Below are the code and all the weights of a small trained network. Each question names an input and a target symbol and asks about switching units off, where a switched-off unit gives its printed mean instead of its output.

import numpy as np


def w(rows, s, z=0):
    codes = np.array(rows[::2]) - 128.0
    scale = np.full(codes.shape[1], s)
    scale[-1] = z or s
    return codes * scale


def norm(h):
    return h / np.sqrt((h * h).mean(-1, keepdims=True) + 1e-5)


def f(y):
    return y / 2 * (1 + np.tanh(0.7978845608 * (y + 0.044715 * y**3)))


def softmax(a):
    e = np.exp(a - a.max(-1, keepdims=True))
    return e / e.sum(-1, keepdims=True)


def log_softmax(a):
    a = a - a.max(-1, keepdims=True)
    return a - np.log(np.exp(a).sum(-1, keepdims=True))


def net(x, mask):
    ids = ['αβγδζηθλμπστφψω'.index(c) for c in x.split()]
    T = len(ids)
    res = E[ids] + P[:T]
    u = 0
    for l in range(2):
        r = norm(res)
        for j in range(2):
            rows = slice(4 * j, 4 * j + 4)
            q, k, v = (r @ M[l][rows].T for M in (Q, K, V))
            z = softmax(np.where(np.tri(T) > 0, q @ k.T / 4**0.5, -1e9)) @ v
            o = O[l][rows]
            res = res + np.where(mask[u + j], z, o[:, -1]) @ o[:, :-1]
        u += 2
        y = f(norm(res) @ A[l][:, :-1].T + A[l][:, -1])
        res = res + np.where(mask[u : u + 12], y, B[l][:, -1]) @ B[l][:, :-1]
        u += 12
    return log_softmax(norm(res)[-1] @ U[:, :-1].T + U[:, -1])


Q, K, V, O, A, B = {}, {}, {}, {}, {}, {}
E = w([
[119,136,111,199,150],'α',
[127,124,151,110,112],'β',
[193,79,113,164,235],'γ',
[114,133,126,90,107],'δ',
[162,124,59,107,124],'ζ',
[131,144,144,107,119],'η',
[91,121,113,131,113],'θ',
[95,130,113,114,112],'λ',
[27,122,95,135,235],'μ',
[239,151,168,102,133],'π',
[152,130,121,175,96],'σ',
[133,126,149,73,103],'τ',
[171,249,246,134,97],'φ',
[92,127,106,121,112],'ψ',
[132,130,148,85,107],'ω',
],0.015)
P = w([
[126,89,69,177,252],'0',
[182,226,167,50,176],'1',
[133,125,148,68,150],'2',
[111,98,140,82,148],'3',
[97,152,105,49,48],'4',
[89,221,164,131,105],'5',
[92,187,103,51,28],'6',
],0.0031)
Q[0] = w([
[168,254,90,193,41],'L0H0',
[125,161,117,133,97],'L0H0',
[134,82,99,164,95],'L0H0',
[236,154,115,205,145],'L0H0',
[210,37,62,106,187],'L0H1',
[117,154,167,106,101],'L0H1',
[72,9,127,157,134],'L0H1',
[111,130,218,129,205],'L0H1',
],0.0096)
K[0] = w([
[126,156,173,106,5],'L0H0',
[124,133,151,119,106],'L0H0',
[167,184,110,109,149],'L0H0',
[162,147,90,152,53],'L0H0',
[90,167,98,41,117],'L0H1',
[134,73,143,130,121],'L0H1',
[121,178,115,100,225],'L0H1',
[50,112,215,135,129],'L0H1',
],0.011)
V[0] = w([
[146,114,253,122,113],'L0H0',
[165,153,128,129,192],'L0H0',
[123,56,160,156,85],'L0H0',
[160,190,117,93,184],'L0H0',
[156,68,159,188,90],'L0H1',
[135,80,103,150,176],'L0H1',
[93,157,125,87,148],'L0H1',
[204,150,47,153,136],'L0H1',
],0.0053)
O[0] = w([
[95,244,185,107,158,96],'L0H0',
[98,191,61,128,169,131],'L0H0',
[202,187,197,198,117,102],'L0H0',
[57,125,57,85,143,145],'L0H0',
[124,5,230,134,108,180],'L0H1',
[152,165,142,162,74,149],'L0H1',
[138,219,85,120,143,70],'L0H1',
[107,57,80,172,92,250],'L0H1',
],0.0035,0.0025)
A[0] = w([
[69,162,195,180,209,117],'L0N0',
[19,97,101,97,188,91],'L0N1',
[213,25,53,77,112,126],'L0N2',
[85,157,189,138,226,81],'L0N3',
[201,130,133,1,171,5],'L0N4',
[36,246,127,142,69,146],'L0N5',
[125,179,100,225,248,52],'L0N6',
[147,83,176,121,110,21],'L0N7',
[124,159,116,97,194,75],'L0N8',
[54,168,228,109,21,131],'L0N9',
[152,207,3,111,148,10],'L0N10',
[56,82,107,143,65,189],'L0N11',
],0.0057,0.0018)
B[0] = w([
[102,191,83,86,68,140],'L0N0',
[129,170,221,139,199,182],'L0N1',
[152,230,110,206,153,195],'L0N2',
[95,225,64,64,151,120],'L0N3',
[36,151,212,226,160,179],'L0N4',
[183,143,192,36,69,194],'L0N5',
[11,74,151,8,87,186],'L0N6',
[101,115,90,151,170,125],'L0N7',
[60,125,123,88,167,121],'L0N8',
[77,254,56,32,107,252],'L0N9',
[93,102,99,251,232,149],'L0N10',
[69,218,183,86,130,241],'L0N11',
],0.0066,0.0028)
Q[1] = w([
[89,96,115,145,61],'L1H0',
[101,158,147,162,158],'L1H0',
[62,83,104,163,11],'L1H0',
[178,208,167,163,107],'L1H0',
[79,100,77,65,193],'L1H1',
[252,108,104,61,99],'L1H1',
[158,34,136,76,76],'L1H1',
[156,149,127,138,232],'L1H1',
],0.011)
K[1] = w([
[101,170,131,79,64],'L1H0',
[96,134,154,133,150],'L1H0',
[72,196,135,45,12],'L1H0',
[85,48,165,211,90],'L1H0',
[52,187,53,90,139],'L1H1',
[198,198,142,34,89],'L1H1',
[131,94,128,27,112],'L1H1',
[150,179,89,143,208],'L1H1',
],0.011)
V[1] = w([
[121,127,230,70,145],'L1H0',
[80,37,141,102,112],'L1H0',
[147,175,97,118,79],'L1H0',
[162,64,134,127,179],'L1H0',
[111,174,254,152,64],'L1H1',
[20,93,40,192,49],'L1H1',
[97,102,178,71,93],'L1H1',
[214,11,102,109,120],'L1H1',
],0.0068)
O[1] = w([
[131,162,130,31,110,124],'L1H0',
[91,112,75,118,161,92],'L1H0',
[135,171,122,150,150,122],'L1H0',
[150,59,138,113,129,50],'L1H0',
[136,1,143,104,119,221],'L1H1',
[187,185,48,82,63,208],'L1H1',
[149,119,178,84,146,73],'L1H1',
[66,188,116,64,160,3],'L1H1',
],0.0076,0.0028)
A[1] = w([
[108,133,172,145,72,128],'L1N0',
[30,96,189,96,179,99],'L1N1',
[206,178,180,119,180,86],'L1N2',
[2,109,109,130,80,135],'L1N3',
[87,85,123,204,178,157],'L1N4',
[45,108,86,63,90,123],'L1N5',
[162,130,182,207,172,6],'L1N6',
[121,185,108,90,230,118],'L1N7',
[124,121,88,76,110,143],'L1N8',
[193,72,150,94,101,96],'L1N9',
[118,175,66,163,113,140],'L1N10',
[195,46,157,172,114,70],'L1N11',
],0.0093,0.0025)
B[1] = w([
[188,116,181,108,167,214],'L1N0',
[121,114,54,29,45,186],'L1N1',
[188,59,143,202,142,151],'L1N2',
[90,39,175,207,185,205],'L1N3',
[181,208,212,52,108,206],'L1N4',
[58,96,177,218,43,255],'L1N5',
[9,80,151,132,187,190],'L1N6',
[233,44,1,131,210,173],'L1N7',
[71,145,157,155,105,194],'L1N8',
[63,141,109,181,45,160],'L1N9',
[51,117,197,87,91,224],'L1N10',
[202,68,30,172,59,214],'L1N11',
],0.0087,0.0035)
U = w([
[117,209,84,82,107,116],'α',
[237,205,195,74,146,118],'β',
[76,89,44,91,188,175],'γ',
[115,160,174,143,198,131],'δ',
[138,219,73,211,172,151],'ζ',
[184,140,78,82,203,253],'η',
[206,106,75,195,57,174],'θ',
[124,169,167,164,169,89],'λ',
[165,47,191,185,198,155],'μ',
[116,102,145,52,138,100],'π',
[2,73,126,184,116,120],'σ',
[151,108,124,92,123,87],'τ',
[145,111,136,60,134,109],'φ',
[130,174,141,180,143,75],'ψ',
[152,95,124,73,128,83],'ω',
],0.0099,0.0052)

Each question gives the input, a string of symbols that net reads in full, and the target symbol t.
The units are the heads (4 rows each of Q, K, V and O) and the neurons (one row each of A and B). Each row of codes is followed by its name. A weight is (code - 128) times the scale printed after its matrix; where a second scale follows, it is the last column's (O, A, B and U).
mask holds one flag per unit, layer by layer, with each layer's heads first. A switched-off unit (its flag False) gives its mean, the last column of its rows in O or B, instead of its output. The means were averaged over made-up inputs and are rounded, as every weight is.
A unit's drop is (log p(t) with every unit on - log p(t) with that unit switched off) / (log p(t) with every unit on - log p(t) with every unit switched off).
The circuit of an input: a set's keep is (log p(t) with only the set's units on - log p(t) with every unit switched off) / (log p(t) with every unit on - log p(t) with every unit switched off). Starting from the 12 units with the biggest drops (on a tie, the unit counted first), units are removed one at a time, each time the one whose removal leaves the highest keep (on an exact tie, the one counted first), for as long as the keep stays at least 0.8.
circuit, biggest first: the units of the circuit, biggest drop first
most important unit: the unit with the biggest drop
top k neurons: the k neurons with the biggest drops, biggest first
top k neurons in layer l: the k neurons of layer l with the biggest drops, biggest first
which heads matter: for each layer, one digit per head in row order, 1 if its drop is at least 0.15 and else 0, layers parted by /
input α π φ γ σ μ, target γ: circuit, biggest first => L1N7
input γ δ θ η, target γ: top 4 neurons => L0N4; L1N7; L0N9; L1N1
input σ σ δ, target σ: which heads matter => 00 / 01
input α η β η, target α: circuit, biggest first => L1H1; L0N4; L0N9
input ζ α σ σ γ, target η: circuit, biggest first => L1H1; L1N7; L0N6
input θ ζ τ, target θ: which heads matter => 10 / 01
input γ π δ θ, target γ: top 3 neurons => L0N1; L1N7; L1N1
input τ θ α σ π λ ζ, target ζ: top 2 neurons => L0N10; L0N2
input η α λ, target η: top 3 neurons => L0N6; L0N1; L1N7
input η α ψ ψ, target η: top 2 neurons => L1N7; L0N6
input θ μ ψ, target θ: top 2 neurons in layer 0 => L0N11; L0N5
input σ δ δ, target σ: circuit, biggest first => L1N3; L1N4
input β δ ω, target β: which heads matter => 10 / 10
input μ σ σ α σ γ, target η: top 2 neurons => L0N6; L1N7
input δ σ σ φ ω, target σ: which heads matter => 01 / 01
input α λ γ ω, target α: top 3 neurons => L0N4; L0N6; L0N9
input σ α π, target μ: circuit, biggest first => L1H1
input γ σ α τ, target γ: which heads matter => 10 / 11
input γ π β, target γ: which heads matter => 00 / 11
input γ δ ω, target γ: most important unit => L0N4
input ζ η σ λ, target ζ: which heads matter => 10 / 01
input β β π δ η, target β: which heads matter => 10 / 10
input θ γ ω, target θ: top 2 neurons => L0N11; L0N9
